Below is a small trained network, with its code and all its weights. Each question gives an input and a target symbol and asks what happens when units are switched off, that is, made to give their printed mean instead of their output.

import numpy as np


def w(rows, s, z=0):
    codes = np.array(rows[::2]) - 128.0
    scale = np.full(codes.shape[1], s)
    scale[-1] = z or s
    return codes * scale


def f(y):
    return y / 2 * (1 + np.tanh(0.7978845608 * (y + 0.044715 * y**3)))


def softmax(a):
    e = np.exp(a - a.max(-1, keepdims=True))
    return e / e.sum(-1, keepdims=True)


def log_softmax(a):
    a = a - a.max(-1, keepdims=True)
    return a - np.log(np.exp(a).sum(-1, keepdims=True))


def net(x, mask):
    ids = ['ΘΩαβγεζηλπτψ'.index(c) for c in x.split()]
    T = len(ids)
    res = E[ids] + P[:T]
    u = 0
    for l in range(2):
        q, k, v = (res @ M[l].T for M in (Q, K, V))
        z = softmax(np.where(np.tri(T) > 0, q @ k.T / 3**0.5, -1e9)) @ v
        res = res + np.where(mask[u], z, O[l][:, -1]) @ O[l][:, :-1]
        u += 1
        y = f(res @ A[l][:, :-1].T + A[l][:, -1])
        res = res + np.where(mask[u : u + 12], y, B[l][:, -1]) @ B[l][:, :-1]
        u += 12
    return log_softmax(res[-1] @ U[:, :-1].T + U[:, -1])


Q, K, V, O, A, B = {}, {}, {}, {}, {}, {}
E = w([
[34,53,62,117,220,106,171],'Θ',
[40,177,140,98,9,234,226],'Ω',
[136,73,188,125,145,238,211],'α',
[42,117,161,162,164,87,170],'β',
[170,26,124,68,90,103,163],'γ',
[124,108,42,67,126,221,74],'ε',
[90,102,235,35,5,109,133],'ζ',
[78,225,189,84,152,208,149],'η',
[98,138,143,62,226,106,45],'λ',
[61,97,36,212,99,150,62],'π',
[57,185,107,168,21,151,77],'τ',
[114,112,153,151,95,95,78],'ψ',
],0.014)
P = w([
[96,218,123,149,104,131,173],'0',
[95,188,117,140,112,140,158],'1',
[90,158,127,142,114,150,147],'2',
[82,132,128,142,116,158,138],'3',
[77,111,135,138,117,164,135],'4',
[69,103,134,122,123,167,128],'5',
[63,89,139,116,121,162,117],'6',
[66,69,136,109,119,170,115],'7',
[61,61,137,96,125,169,107],'8',
[58,39,141,92,128,172,103],'9',
[54,24,141,94,131,180,97],'10',
[51,16,139,81,131,177,89],'11',
[40,2,144,78,127,189,88],'12',
],0.0074)
Q[0] = w([
[94,129,138,111,133,135,108],'0.h1',
[70,103,128,105,100,171,105],'0.h1',
[7,93,162,120,92,162,120],'0.h1',
],0.021)
K[0] = w([
[98,104,145,113,148,137,94],'0.h1',
[119,53,97,60,140,149,80],'0.h1',
[131,7,122,68,179,133,80],'0.h1',
],0.016)
V[0] = w([
[124,232,171,99,184,132,50],'0.h1',
[220,107,111,61,88,158,139],'0.h1',
[101,112,90,102,86,253,48],'0.h1',
],0.0053)
O[0] = w([
[132,59,254,210,124,251,29,143],'0.h1',
[246,134,94,72,103,129,151,140],'0.h1',
[239,250,89,168,136,177,113,254],'0.h1',
],0.0059,0.0087)
A[0] = w([
[140,158,103,247,148,10,94,253],'0.n1',
[126,147,93,157,158,208,195,165],'0.n2',
[125,192,73,125,14,143,50,164],'0.n3',
[110,209,83,180,203,110,68,156],'0.n4',
[223,60,147,98,59,88,174,163],'0.n5',
[103,205,133,135,250,212,52,143],'0.n6',
[68,131,72,222,229,133,86,135],'0.n7',
[157,173,167,41,166,50,83,91],'0.n8',
[222,172,125,106,239,89,83,99],'0.n9',
[148,213,162,116,88,224,48,156],'0.n10',
[2,158,127,136,71,196,126,125],'0.n11',
[47,148,26,210,200,112,116,56],'0.n12',
],0.0057,0.0049)
B[0] = w([
[209,86,102,176,235,76,102,143],'0.n1',
[188,117,126,102,152,182,164,178],'0.n2',
[138,152,93,203,85,108,120,225],'0.n3',
[125,67,96,134,165,149,87,171],'0.n4',
[92,109,124,27,71,76,103,134],'0.n5',
[115,133,70,119,188,152,110,228],'0.n6',
[139,54,112,82,143,131,129,163],'0.n7',
[92,85,139,141,75,212,93,124],'0.n8',
[3,116,137,92,151,190,73,139],'0.n9',
[153,170,117,147,97,158,93,255],'0.n10',
[97,173,130,171,167,117,147,189],'0.n11',
[84,2,113,99,54,127,125,138],'0.n12',
],0.0066,0.0095)
Q[1] = w([
[62,156,172,124,86,127,151],'1.h1',
[113,198,119,212,3,114,159],'1.h1',
[121,153,30,151,217,191,129],'1.h1',
],0.0061)
K[1] = w([
[51,185,181,121,109,108,146],'1.h1',
[159,189,213,255,65,94,136],'1.h1',
[165,156,20,179,223,239,148],'1.h1',
],0.005)
V[1] = w([
[118,100,221,151,4,112,90],'1.h1',
[175,104,117,52,102,98,104],'1.h1',
[101,219,98,104,138,34,173],'1.h1',
],0.0047)
O[1] = w([
[25,169,56,128,79,183,83,3],'1.h1',
[88,72,147,254,13,143,194,88],'1.h1',
[75,186,113,62,155,160,82,45],'1.h1',
],0.0044,0.0054)
A[1] = w([
[151,113,87,128,98,98,136,224],'1.n1',
[108,87,170,106,179,74,168,127],'1.n2',
[157,88,123,160,186,118,79,143],'1.n3',
[157,124,96,66,64,176,75,63],'1.n4',
[240,158,96,140,191,124,138,145],'1.n5',
[164,95,106,148,121,130,120,145],'1.n6',
[105,124,191,195,114,150,109,127],'1.n7',
[152,84,117,146,173,128,174,99],'1.n8',
[130,35,125,75,96,97,149,70],'1.n9',
[163,62,103,109,214,127,122,60],'1.n10',
[110,129,227,122,104,169,255,108],'1.n11',
[183,123,90,132,125,169,83,254],'1.n12',
],0.0079,0.0038)
B[1] = w([
[136,134,146,92,130,71,153,153],'1.n1',
[106,184,152,214,175,187,204,141],'1.n2',
[106,99,182,115,74,167,113,183],'1.n3',
[73,165,182,208,97,127,184,186],'1.n4',
[113,123,192,186,93,107,192,218],'1.n5',
[104,116,166,115,136,99,144,155],'1.n6',
[106,87,133,115,222,166,77,140],'1.n7',
[139,106,120,159,115,144,178,140],'1.n8',
[137,180,57,97,214,130,64,141],'1.n9',
[90,127,64,201,54,199,151,177],'1.n10',
[123,2,45,23,119,173,77,144],'1.n11',
[162,119,155,128,78,88,123,249],'1.n12',
],0.0063,0.014)
U = w([
[62,119,25,139,160,127,168,106],'Θ',
[109,195,44,67,129,222,149,40],'Ω',
[198,81,122,54,138,165,148,87],'α',
[59,130,244,156,183,71,208,131],'β',
[174,117,45,25,139,36,104,255],'γ',
[192,154,206,173,47,145,192,139],'ε',
[27,124,215,95,56,97,149,88],'ζ',
[159,205,214,71,221,143,129,134],'η',
[110,90,172,122,173,200,11,154],'λ',
[126,39,63,172,76,79,98,44],'π',
[113,207,37,173,159,67,30,113],'τ',
[158,121,246,112,177,3,80,197],'ψ',
],0.0048,0.0067)

Each question gives the input, a string of symbols that net reads in full, and the target symbol t.
The units are the heads (3 rows each of Q, K, V and O) and the neurons (one row each of A and B). Each row of codes is followed by its name. A weight is (code - 128) times the scale printed after its matrix; where a second scale follows, it is the last column's (O, A, B and U).
mask holds one flag per unit, layer by layer, with each layer's heads first. A switched-off unit (its flag False) gives its mean, the last column of its rows in O or B, instead of its output. The means were averaged over made-up inputs and are rounded, as every weight is.
A unit's drop is (log p(t) with every unit on - log p(t) with that unit switched off) / (log p(t) with every unit on - log p(t) with every unit switched off).
The circuit of an input: a set's keep is (log p(t) with only the set's units on - log p(t) with every unit switched off) / (log p(t) with every unit on - log p(t) with every unit switched off). Starting from the 12 units with the biggest drops (on a tie, the unit counted first), units are removed one at a time, each time the one whose removal leaves the highest keep (on an exact tie, the one counted first), for as long as the keep stays at least 0.8.
circuit, biggest first: the units of the circuit, biggest drop first
unit that matters most: the unit with the biggest drop
top k neurons: the k neurons with the biggest drops, biggest first
top k neurons in layer l: the k neurons of layer l with the biggest drops, biggest first
drop when u is switched off: that unit's drop, to one decimal
input ε α Ω ε τ τ ε τ τ γ ζ, target γ: circuit, biggest first => 0.h1; 1.n5
input τ α ζ, target ζ: circuit, biggest first => 1.h1; 0.n5; 0.h1
input λ λ ε ε Ω, target Ω: top 2 neurons => 1.n11; 0.n1
input λ π α, target λ: circuit, biggest first => 0.h1; 1.n11; 1.n7
input ε ε ε π π ψ, target ψ: unit that matters most => 1.n10
input τ Ω τ ε α λ ζ, target λ: top 2 neurons => 1.n7; 1.n5
input ζ ε η λ η, target λ: circuit, biggest first => 0.h1; 1.n7
input λ ζ ψ Ω ε η η π γ α, target γ: top 2 neurons => 1.n11; 0.n5
input ψ τ π, target π: top 2 neurons in layer 0 => 0.n1; 0.n12
input β τ τ ε λ λ Θ ε ψ λ γ, target γ: top 3 neurons => 1.n9; 0.n5; 1.n5
input λ π ε ε τ Θ λ β ε λ τ, target τ: top 2 neurons in layer 0 => 0.n3; 0.n11
input ε ε ζ ε γ, target γ: top 2 neurons in layer 0 => 0.n5; 0.n10
input ε ψ λ λ ε ε η λ τ ε π, target ε: top 2 neurons in layer 1 => 1.n5; 1.n3
input τ ψ η ε τ τ η λ η ψ λ Θ, target Θ: top neuron => 1.n10
input τ ε ε η λ ε ε ζ τ ε, target ε: top 3 neurons in layer 1 => 1.n5; 1.n4; 1.n12
input ε γ Ω Ω Θ α γ π, target γ: top 2 neurons in layer 0 => 0.n12; 0.n6
input β ε λ π λ τ α ζ λ π, target λ: drop when 1.n5 is switched off => 0.2
input ε λ π Ω ε τ λ ε ε λ ζ ζ β, target λ: drop when 0.h1 is switched off => 0.9
input Ω ε Ω ζ Ω γ α, target γ: drop when 0.h1 is switched off => 0.5
input ε α π ψ, target ψ: drop when 0.n1 is switched off => 0.2
input λ λ τ ψ, target λ: top neuron in layer 1 => 1.n7
input ε τ α ε τ η ε τ ε ζ λ τ, target λ: top 2 neurons in layer 1 => 1.n7; 1.n5
